Each row is followed by its group and then its class within the group.
[  1  -5  11  47 -12 -28 -18 -10 -12 -10  -5 -12   0 -19 -14   7 -28   4
 -30 -15 -11  40  17 -20  -9  13 -21] => L.Q825
[ -6 -31  -3  43  -9   0 -15 -28  -4 -18 -12  -3   6   1  -3  -4 -15 -27
 -51   0 -11  25  17 -17  -4 -29  -7] => S.Q601
[ -2 -26  -9  24 -10  14  -7 -13 -12  -4  -5  -2   5   2  -3  22 -14 -23
 -33  -8  -3  37  20   1   1  -8 -18] => L.Q325
[ -9 -30   8  53 -16   6 -12 -43  -7  -3 -15   1   8   6  -3   8 -28 -24
 -66  -9 -18  50  21 -13   9 -37  -9] => S.Q751
[ -3 -21  -6  47 -11 -20 -12 -33  -8  -2 -14  -4   5 -11  -5  -9 -25 -13
 -45  -5 -13  15   9 -15   1 -20  -7] => S.Q601
[-10 -43   6  56 -18  21  -5 -53 -14 -17 -19   1  11   5  -1   8 -17 -42
 -70  -3 -16  34   8 -10  -1 -63  -7] => S.Q751
[ -4 -33   8  59 -22 -17 -20 -48  -1  -8 -29  -6  12  -3   0   0 -37 -28
 -61 -15 -16  44  16 -25   2 -24 -22] => S.Q751
[ -7 -31   8  43 -21   6 -10  -9  -6  12 -10  -2  10   4  -2  19 -13 -20
 -43  -4 -10  30   8  -4  -3 -21 -15] => L.Q325
[ -6 -17   9  52 -18 -23 -17 -22 -13 -14  -6 -12   2  -9  -9   7 -27 -11
 -32 -15  -8  40  15 -18   0   2 -22] => S.Q751
[ -9 -39  -1  56 -15 -10 -16 -32  -7  -9 -16 -11   6  -4  -5   7 -23 -27
 -52  -7 -14  29  16 -17 -12 -21 -15] => S.Q601
[-10 -42   8  65 -23  -2 -15 -43 -13 -12 -20  -2   6  -8  -5  15 -31 -32
 -77 -13 -12  55  17 -23   2 -28 -19] => S.Q751
[ -4 -14   2  37  -6 -19 -32 -36  -5 -13 -20  -9   1  -5  -7 -18 -36 -20
 -42  -6 -15  16  16 -10  -1 -20 -11] => S.Q601
[ -4 -25  -3  47 -11  -6 -11 -36  -5   1 -16  -7   9   1  -4   6 -24 -24
 -54  -4 -16  41  18 -16  -4 -32 -12] => S.Q751
[ -4 -26   4  50 -13 -19 -20 -31  -5 -19 -10  -1   2  -6 -15  -3 -28 -27
 -53 -10 -10  36  19 -22  -2 -13  -9] => S.Q601
[ -3 -34   3  39 -16   7 -11 -21  -3  11  -8  -5   9   5  -1   8 -15 -23
 -36  -5  -7  29  17  -2  -6 -14  -9] => L.Q325
[ -7 -31  11  61 -13   8 -15 -34  -2  -3 -14  -3   6   4  -5   2 -24 -31
 -62  -5 -15  45  14 -13  -8 -40  -4] => S.Q601
[ -4 -33   3  55  -4 -16 -12 -30 -12 -12 -16   0   1  -7  -9  -7 -25 -26
 -59  -7 -13  25  16 -22 -10 -25 -13] => S.Q601
[ -3 -19   1  31 -11   2 -10 -36 -14   6 -12  -7   9   5   0   1 -13 -21
 -45  -6 -12  24  11 -12   0 -34 -12] => S.Q751
[ -3 -20   0  42  -6 -16  -6 -24  -2  -7 -14   0   3  -5  -6  -1 -19 -13
 -50  -5  -7  23  11 -13  -4 -21  -7] => S.Q601

Each row is followed by its group and then its class within the group.
[  4  26  31   4   0 -12  -4  11   5 -10  10 -16   9  -9   7   7   3   5
 -16   4  -3  10  -3  15  16  -1   2] => (20).H
[ -8  50  41   0   3 -34 -12  16   0 -15  16 -10  -1  -1   8  19 -22   6
 -16   5   2  11  -5  15  20  -2  -2] => (20).U
[ -5  52  41   0   3 -25  -3  16   3 -12  13 -10   4  -6   8  15  -7   5
 -18   3   0  11  -3  17  25   2  -2] => (20).H
[ -5  16  22  -1  -4  -5 -11   6   3  -5   3 -13   4 -15   9  15   6   1
 -19   3  -4   4   8   1   0   1  -5] => (20).H
[-17  48  49  -8   3 -22   8  15   1 -14  16  -2   3   0   5  15 -40   4
 -12  -1  -8   0  -5  24  22  10 -15] => (16).X
[  2  13  14  -1   1   2  -4   9   0   1   4  -6   2  -4   4   9  12   2
 -16   0   1   4  -5   8  14 -12   4] => (20).H
[-16  31  38  -2   1 -25  -5  11  -2 -10  16 -10   1  -6   7  11 -27  11
 -15   5  -2  -1   0  16   8  14 -13] => (16).Z
[-11   2  20   1   4 -20  -7   6  -5  -8  14 -16   0  -3   4   3 -15   8
   2   4   2   6  -8  11   4  10   1] => (16).Z
[ -2  -5  10   1  -1  11 -13   6  -1   0   6  -6   2  -2   3   4  12   0
  -5   4   6   4 -11   9  10 -17  11] => (20).U
[  4   8   7   5   2   2  -8  10   0   0   4  -2   1  -3   3   4   1   3
 -11   7  -1   3  -9   7   8 -12   3] => (20).U
[  3  29  18   0   3  -7   1  11   6 -10   7  15   4  -4  10  10   5   7
 -14   2   0   9  -5  11  19  -9   3] => (20).H
[ -9  32  31  -1  -1 -16  -6  11   0  -8   9  -6   2  -5  10  13  -6   4
 -16   4   2   3  -5  15  16  -9  -2] => (20).H
[ -7   7  16  -5   1   2  -6   8   1  -5  11  -1  -1  -3   3   1  -9   4
  -4   8   7  -5  -4   6   0 -10  -2] => (16).Z
[-15  19  30  -8  -1 -22  -5   8  -4  -9  14 -10   2  -6   2   8 -27   6
  -3   5  -4  -5  -2  13   3  16 -10] => (16).Z
[ -8   4  22  -1   4 -18  -8   8  -3  -2  24 -12   2   0   4   5 -13  -1
  -2   0  -3  -1  -6   6  11   7  -2] => (16).X
[  0   5  16   5  -3  -4  -9   6   0  -7  14  -8   1  -6   6   9   7   1
 -11   3   0   8   0   4  10  -6   4] => (20).H
[  2 -45 -18  -2   0  23 -12   0  -6   9   0  -1   4   5  -6 -15   6  -5
  17   6  12  -5 -10  -2  -9 -15  13] => (16).Z
[ -7  -4  21  -3   4  -1   1   1  -2   0  10  -3   0   0   0   8 -11  -1
  -6   4  -9   0  -2   3   8   2  -2] => (16).X
[-12  12  17  -2   1 -17  -9   7 -15  -9  15  -9  -2   0   3   7 -13   6
  -1   5   1   3  -4  12   4   2  -2] => (16).Z
[-15  -8  20   5  -7 -15 -32  -5  -1   5   2 -25  -4 -18  13  20  -4  -1
  -8  -3  -7   2  29 -10 -27   6  -2] => (16).Z
[ -6   5  15  -1   3 -11  -6   2  -2  -2   8  -6   4   0   7   0 -15   3
   1   3  -2  -2  -5   7   3   4  -6] => (16).Z
[ -2  27  32  -2  -3   2 -10  14   4 -10   4  -9   1 -13  12  14   5   6
 -20   5   1   0  -3  11   8  -8  -2] => (20).U
[-12  25  34  -3  -1 -29  -9   4  -1 -10  15 -14   1  -6   6  10 -23   6
  -9   1  -6  -2   2  10   5  12 -10] => (16).X
[-21  41  35  -2   2 -36  -8  10  -2 -12  16  -9   0  -1   8  15 -30   3
  -7   4   1   4  -2  19   9   5  -5] => (16).Z
[-15  19  16   1   2 -28  -9   5  -3  -9  15 -12  -2   1   2   5 -16   6
  -1   3   2   8  -2  12   2   8   0] => (16).Z
[ -3  27  31   1   4  -8  -1  18   3 -13   9  -3   5  -8   8  11  -5   8
 -15   4  -1   6  -8  15  24  -5  -3] => (20).H
